Each row has a name. Each question is about the rows just above it. Places in a row count from 0.

[141 143 107 109 124 123 135 121 144 142 114  90 131 104  92  95  96 152
 153 111 110 190 180 143 127 116 111 101 108 118  54  99 164 110 126 142
 152 113 140 115 146 110 134 137] : W
[128  94 160 130 159 137 130  83 169 139 144 106 118 177 147  92  95  82
 138 144 154 179 148 124  83 130 111 112 211 126 145 196 140 111 148 171
 103 173 115 124 156 148 114 139] : H
[118 119 119  98 183  94 110 117 158 118 129 108 165 127 116 144 131 107
 129 193  62 163 129 130 127 122 123 139 121 186 125 137 118 184 122 119
 145 110 147 143 107 118 128 135] : R
[118 137 152 152 132 135 136 161  97 114 134 176 138 120 166 150 195 128
 107 117 146  45  59 121 148 156 147 154 106 141 226 139  98 134 106  84
  83 166 119 124 105 153 112 118] : U
[198 173 119 122 122 156 132 135 117 111 157 190 141  91 140 155 167 122
 121 104 138 117 152 101 162 140 112 121 115 105  70  82 136 109 118 142
 114 135  93  75 140 128 175 124] : L
[128 148 127  98 187 128 118 141 162 144 156 145 178 101 170 105 170 127
 150 150 117 133 174 149 120 150 111 113  90 175 177 143 145 115 131 114
  82 202 124  78 141 149 139 155] : P
[147 109 122 126 120 139  95 104 128 111 162 174 113 169 151 190 116  82
 100 174 138 105 136  96 121 115 134 148 183 122 103 137  96 154 166 168
 149  91 101 140 126 122 171 121] : G
[ 96 120 134 153  75 159 137 144 111 164 127 127  89 144 158  85 107 162
 141  70 211  88 155 155 101 131 138 108 127  80 176 145 145  54 160 136
 103 172 120 118 159 147 116 135] : K
[110 105 112 155  49 137 111 131  81 120 121 147  72 165 120 181  92 136
  96 122 161  67 103 113 131 102 160 153 149  81 106 108  93 137 161 144
 178  49 123 178 114 108 144 105] : Z
[112 133 139 137 125 112 171 130 133 143  76  46 123 102  73  50 102 169
 159  74 113 193 114 155 127 129 118 102 106 117 113 125 169 104  85 105
 129 139 162 136 135 124  70 129] : E
[191 136 177 159 144 135 174  99 120  87 114 130 121 128  97 125 150  86
 111  94 121 167  44  79 155 146 112 135 193 103  97 138 127 142  63 132
 105 132 110 125 121 137  99 102] : C
[ 68  90 138 135 143  85 127 127 126 120  90  74 127 153  99 133 113 126
 118 167  82 128  57 138 120 118 151 157 130 168 181 157 100 187 111  92
 154  90 169 197  88 120  77 118] : T
key -> tag
[107] -> K323
[177] -> K490
[127] -> K205
[119] -> K440
[112] -> K471
[153] -> K273
[165] -> K705
Join Z by its entry at place 2:
K471
What is the next entry after [136 103]?
[172]
The next entry after [121 104 138 117 152 101]:
[162]

[143  48 130 125 132 126 130 128]  F
[120 120 153 128 129 126 128 128]  N
[121 135 143 128 127 126 127 128]  S
[129 130 129 128 127 127 127 128]  M
[120  55 131 126 132 122 127 126]  Q
[118 120 156 128 129 126 129 128]  X
[156 107 177 126 129 130 131 130]  D
[126 122 141 128 128 127 128 128]  Y
[124 189 102 130 123 126 122 127]  A
[117 124 154 128 129 126 128 128]  V
[121 135 143 128 128 129 129 129]  J
key -> tag
[131] -> K769
[129] -> K607
[128] -> K870
[130] -> K940
The tag of F, keyed by place 6:
K940
What is the next entry after [130 129 128 127]?
[127]

[138 138 131 140 117 134 164]  mula
[138 138 137 140 117 134 164]  nuvos
[121 120 129 122 130 124 118]  varu
[ 49  60 173  56 135  52 179]  fezam
[122 116  99 122  98 121 113]  Noga
[116 124 100 140 101 132 155]  puvop
[124 116 100 125 100 126 104]  boko
Table of tags by key:
[155] -> K289
[104] -> K199
[164] -> K964
[118] -> K606
[113] -> K936
[134] -> K404
Join mula by its entry at place 6:
K964
Whose row is [116 124 100 140 101 132 155]?
puvop
Whose row is [121 120 129 122 130 124 118]?
varu
Give the next entry after [122  98 121].
[113]
Whose row is [138 138 137 140 117 134 164]?
nuvos
The next entry after [124 116 100]:
[125]
What is the next entry after [122 116  99 122]?
[98]

[211 140 110 164  68 153 168] -> puro
[208 146 108 166  76 160 176] -> gir
[209 137 116 163  56 141 155] -> los
[211 145 107 165  87 168 185] -> tagu
[206 136 119 162  52 137 151] -> teti
[107 211 145 164  61 146 161] -> Kurep
[204 135 125 161  50 133 147] -> tus
[208 146 107 164 102 176 192] -> Faver
[208 146 107 164 102 176 192] is in which row?
Faver
The next entry after [211 145 107]:
[165]
Table of tags by key:
[192] -> K924
[153] -> K244
[168] -> K45
[185] -> K863
[151] -> K219
[191] -> K294
[167] -> K523
[161] -> K872
[147] -> K176
The tag of puro, keyed by place 6:
K45
Where do [211 145 107 165  87 168 185] appear?
tagu
Whose row is [204 135 125 161  50 133 147]?
tus
The next entry after [206 136 119 162]:
[52]

[190 187 200 165 200 210 198 203 186 168 192 213 180 192 202 184 181 192
 196] : ralek
[178 203 203 202 169 197 183 191 176 186 198 189 176 189 183 203 186 176
 201] : ges
[199 170 192 197 187 216 186 197 208 190 191 184 194 177 185 195 170 201
 199] : zemi
The next entry after [178 203 203]:
[202]
Table of tags by key:
[194] -> K493
[197] -> K639
[165] -> K837
The tag of zemi, keyed by place 3:
K639

[192 146 107 218 186  22 143  72 101] : vosef
[110  98 109 240  34  85 228 204  72] : Goli
[190 143 109 221  79  85 166 142 131] : pov
[189 146 109 215 185  16 140  78  97] : vidin
tags:
[185] -> K899
[107] -> K761
[186] -> K710
[34] -> K982
Join vosef by its entry at place 4:
K710
The next entry after [221  79  85 166]:
[142]
Whose row is [192 146 107 218 186  22 143  72 101]?
vosef

[149 157 149 107 115 143 149  96 152 122 150 100  96 132 115 152 112 151
 145 137 132 131 170  99 129  66 113  89  87 112 196  94 102 190  96  95] -> zose
[148 156 149 108 115 142 149  95 153 122 149 101  96 132 115 152 111 152
 146 139 133 132 170  99 129  66 113  90  87 112 197  94 101 191  95  96] -> nog
[107 132  76 165 103 152 102 141 103 117 177 158  91 124 169 111 142  55
  88  90 131 176  95 153 166  98 171 146  84 158 131  88 104 118  39 160] -> mosi
[111 101 108 146 147 107 168 145 163 118 101 116  96  89 185 134 101  68
 103  98 166 153  90  83  95 176 136  84 146 174 128  96  96 158  36 160] -> mebi
[111 101  48 146 147 107 168 137 163 118 101 116  96  89 185 134 101  68
 103  98 166 153  90 171  95 176 131  84 146 174 128  96  96 158  36 160] -> Gik
tags:
[101] -> K487
[147] -> K780
[150] -> K76
[149] -> K737
Join mebi by its entry at place 10:
K487
What is the next entry after [ 66 113  90  87 112 197  94 101]?
[191]
Which row holds [149 157 149 107 115 143 149  96 152 122 150 100  96 132 115 152 112 151
 145 137 132 131 170  99 129  66 113  89  87 112 196  94 102 190  96  95]?
zose
What is the next entry after [ 98 166 153  90 171  95 176 131  84 146]?
[174]
Which row holds [111 101  48 146 147 107 168 137 163 118 101 116  96  89 185 134 101  68
 103  98 166 153  90 171  95 176 131  84 146 174 128  96  96 158  36 160]?
Gik
Whose row is [107 132  76 165 103 152 102 141 103 117 177 158  91 124 169 111 142  55
  88  90 131 176  95 153 166  98 171 146  84 158 131  88 104 118  39 160]?
mosi

[ 92 178  33  82 163 115 133  49 116  57 161 145 171  86 163  79 202 127
 208 123  75  72 119 135 110]  Dop
[109 150  94 105 156 121 133  97 130  98 144 117 147  99 134 103 160 138
 156 125 105  97 125 133 116]  fufu
[ 92 178  33  82 163 115 133  49 116  57 161 145 171  86 163  79  61 127
 154 102 101 147 165 125 121]  Kamo
[160 140 147 145 122 157 133 209 130 175 107 141  95 129  71 168  65  99
 139 117 139 119  73 141 150]  kuv
[ 92 178  33  82 163 115 133  49 116  57 161 145 171  86 163  79  61 127
 208 141  75  72 119 135 110]  voka
key -> tag
[120] -> K949
[106] -> K668
[121] -> K666
[122] -> K56
[115] -> K47
[116] -> K583
[105] -> K370
Look up the entry of fufu at place 5 in the table:
K666
The next entry after [121 133]:
[97]
Whose row is [ 92 178  33  82 163 115 133  49 116  57 161 145 171  86 163  79  61 127
 208 141  75  72 119 135 110]?
voka
Which row holds [ 92 178  33  82 163 115 133  49 116  57 161 145 171  86 163  79  61 127
 154 102 101 147 165 125 121]?
Kamo

[ 82 116 174 223 167 113] -> san
[ 59 215 108 105 127 104] -> rep
[ 82 116 174 169  90 134] -> tid
tags:
[134] -> K519
[133] -> K252
[104] -> K531
[135] -> K125
Look up the entry of tid at place 5 in the table:
K519
Whose row is [ 82 116 174 223 167 113]?
san
Where do [ 59 215 108 105 127 104] appear?
rep

[172 210 180  98 170 103 142  72 155 141  97  74 194 146 100  99 217 134
  95]  letu
[216 164 157 136 221  77 162  92  37 152 119  68 133 121 156 173 172 106
 111]  radub
[188 179 222 118 180  74 167 147 158 199 120  46 135 197 152  87 221 188
  57]  Pigiz
[240 221 181 121 196  59 149 178  64 148 135  27 107 132 112 186 217 160
  52]  konu
[216 164 157 136 221  77 162  92  37 152 119  68 133 121 156 147 169 112
 116]  Lud
[103 142  72 155 141  97  74 194 146  99 146  24 101 157 105 171 238 189
  35]  kubev
Table of tags by key:
[171] -> K877
[87] -> K177
[24] -> K925
[148] -> K389
[172] -> K214
[147] -> K857
The tag of kubev, keyed by place 15:
K877
Give the next entry after [103 142  72 155 141  97  74 194 146 100].
[99]
Give the next entry after [ 64 148 135  27].
[107]
Whose row is [172 210 180  98 170 103 142  72 155 141  97  74 194 146 100  99 217 134
  95]?
letu

[ 38 186 202 194 159  34]  Lil
[196  75 165 166  80 122]  falo
[118  28 109  62  30 231]  ked
[158 148 146  32  79 215]  ziv
[192 202 103  66  63 125]  Pez
[213  84 166  74 230  43]  Doleb
[208  56 180  67 228 192]  leka
[196 183  65 183 130 145]  Popu
[ 73  80 220 217 150  72]  gitav
[218  47 205  56 139 215]  dibet
[186 158 161 114 155 190]  paf
[ 71  60 157  66 166  99]  bog
The next entry after [205  56]:
[139]
Table of tags by key:
[213] -> K539
[230] -> K422
[63] -> K640
Look up the entry of Doleb at place 4 in the table:
K422
Whose row is [192 202 103  66  63 125]?
Pez

[123 125 115 127] -> Gafar
[231 115 109 231] -> zozuz
[207  95 145 218] -> Notef
[179  89 136 209] -> mober
[159 116 149 202] -> Miba
[180 115 120 160] -> toket
[174 109 115 155] -> zipeg
[165 114 118 142] -> pado
[146 125 125 128] -> Kiro
[117 143 109 135] -> Kom
[131 128 115 119] -> Pigit
[175  91  90 106] -> kan
The next entry after [109 115]:
[155]
Give the next entry after [114 118].
[142]

